Here is a tiny trained network, its code and every weight. The questions are about switching its units off for an input and a target symbol, where a switched-off unit gives its printed mean instead of its output.

import numpy as np


def w(rows, s, z=0):
    codes = np.array(rows[::2]) - 128.0
    scale = np.full(codes.shape[1], s)
    scale[-1] = z or s
    return codes * scale


def f(y):
    return y / 2 * (1 + np.tanh(0.7978845608 * (y + 0.044715 * y**3)))


def softmax(a):
    e = np.exp(a - a.max(-1, keepdims=True))
    return e / e.sum(-1, keepdims=True)


def log_softmax(a):
    a = a - a.max(-1, keepdims=True)
    return a - np.log(np.exp(a).sum(-1, keepdims=True))


def net(x, mask):
    ids = ['αδηθσφψ'.index(c) for c in x.split()]
    T = len(ids)
    res = E[ids] + P[:T]
    r = res
    for j in range(3):
        rows = slice(2 * j, 2 * j + 2)
        q, k, v = (r @ M[0][rows].T for M in (Q, K, V))
        z = softmax(np.where(np.tri(T) > 0, q @ k.T / 2**0.5, -1e9)) @ v
        o = O[0][rows]
        res = res + np.where(mask[j], z, o[:, -1]) @ o[:, :-1]
    y = f(res @ A[0][:, :-1].T + A[0][:, -1])
    res = res + np.where(mask[3:15], y, B[0][:, -1]) @ B[0][:, :-1]
    return log_softmax(res[-1] @ U[:, :-1].T + U[:, -1])


Q, K, V, O, A, B = {}, {}, {}, {}, {}, {}
E = w([
[144,91,153,221],'α',
[119,87,22,83],'δ',
[195,49,184,27],'η',
[98,164,199,11],'θ',
[160,187,70,203],'σ',
[72,204,207,138],'φ',
[254,247,38,20],'ψ',
],0.013)
P = w([
[3,219,150,76],'0',
[246,60,219,109],'1',
[161,132,182,110],'2',
[137,151,185,88],'3',
[138,158,180,90],'4',
[136,159,171,89],'5',
],0.0038)
Q[0] = w([
[131,180,156,99],'head 1',
[109,67,149,196],'head 1',
[210,138,119,173],'head 2',
[36,158,124,172],'head 2',
[131,127,133,165],'head 3',
[140,253,129,206],'head 3',
],0.047)
K[0] = w([
[185,162,150,137],'head 1',
[66,63,168,138],'head 1',
[249,210,133,118],'head 2',
[75,163,100,222],'head 2',
[172,104,161,152],'head 3',
[206,254,30,149],'head 3',
],0.039)
V[0] = w([
[38,2,218,94],'head 1',
[63,62,107,152],'head 1',
[112,131,173,130],'head 2',
[121,124,186,170],'head 2',
[137,95,123,229],'head 3',
[195,102,185,123],'head 3',
],0.0058)
O[0] = w([
[3,47,82,157,1],'head 1',
[94,58,103,140,77],'head 1',
[117,143,132,128,116],'head 2',
[124,160,153,132,112],'head 2',
[77,157,114,204,110],'head 3',
[132,88,93,113,121],'head 3',
],0.0062,0.0074)
A[0] = w([
[105,153,132,207,111],'neuron 1',
[43,123,95,124,118],'neuron 2',
[102,88,155,53,42],'neuron 3',
[141,33,119,115,50],'neuron 4',
[65,165,140,174,99],'neuron 5',
[171,103,126,182,98],'neuron 6',
[51,138,194,144,117],'neuron 7',
[176,53,5,138,140],'neuron 8',
[106,161,84,136,104],'neuron 9',
[48,102,101,71,78],'neuron 10',
[97,10,153,165,124],'neuron 11',
[106,130,64,82,2],'neuron 12',
],0.018,0.0043)
B[0] = w([
[49,113,115,201,254],'neuron 1',
[220,113,113,150,132],'neuron 2',
[120,130,1,182,186],'neuron 3',
[195,152,163,206,153],'neuron 4',
[93,87,88,69,197],'neuron 5',
[197,143,168,170,203],'neuron 6',
[153,152,207,150,217],'neuron 7',
[61,138,94,47,172],'neuron 8',
[109,167,95,118,153],'neuron 9',
[83,155,168,96,145],'neuron 10',
[130,67,103,54,174],'neuron 11',
[156,78,179,139,131],'neuron 12',
],0.023,0.0053)
U = w([
[130,3,109,134,241],'α',
[72,134,83,44,118],'δ',
[198,136,107,236,61],'η',
[163,89,13,128,2],'θ',
[55,209,42,187,170],'σ',
[85,155,200,106,141],'φ',
[221,119,102,72,221],'ψ',
],0.0054,0.0025)

Each question gives the input, a string of symbols that net reads in full, and the target symbol t.
The units are the heads (2 rows each of Q, K, V and O) and the neurons (one row each of A and B). Each row of codes is followed by its name. A weight is (code - 128) times the scale printed after its matrix; where a second scale follows, it is the last column's (O, A, B and U).
mask holds one flag per unit, heads first, then neurons. A switched-off unit (its flag False) gives its mean, the last column of its rows in O or B, instead of its output. The means were averaged over made-up inputs and are rounded, as every weight is.
A unit's drop is (log p(t) with every unit on - log p(t) with that unit switched off) / (log p(t) with every unit on - log p(t) with every unit switched off).
The circuit of an input: a set's keep is (log p(t) with only the set's units on - log p(t) with every unit switched off) / (log p(t) with every unit on - log p(t) with every unit switched off). Starting from the 12 units with the biggest drops (on a tie, the unit counted first), units are removed one at a time, each time the one whose removal leaves the highest keep (on an exact tie, the one counted first), for as long as the keep stays at least 0.8.
units of the circuit, in order: the units of the circuit, biggest drop first
k most important neurons: the k neurons with the biggest drops, biggest first
heads that matter: for each layer, one digit per head in row order, 1 if its drop is at least 0.15 and else 0, layers parted by /
drop of u: that unit's drop, to one decimal
input δ δ θ, target σ: units of the circuit, in order => [neuron 3; head 1]
input δ η φ η, target θ: heads that matter => 100
input η σ σ φ α φ, target φ: heads that matter => 000
input α σ σ σ σ η, target θ: heads that matter => 000
input σ ψ θ α φ α, target ψ: 3 most important neurons => [neuron 1; neuron 11; neuron 4]
input σ σ ψ σ φ φ, target ψ: units of the circuit, in order => [neuron 1; head 1]
input φ η σ α, target α: units of the circuit, in order => [head 1; neuron 11]
input δ ψ α σ σ σ, target ψ: 2 most important neurons => [neuron 1; neuron 3]
input σ σ δ σ η, target η: 2 most important neurons => [neuron 4; neuron 8]
input α δ φ, target φ: drop of neuron 7 => 1.1
input φ σ σ δ, target δ: drop of neuron 8 => 1.1
input φ δ θ θ, target σ: drop of neuron 3 => 1.9
input θ σ η, target η: drop of neuron 4 => 0.8
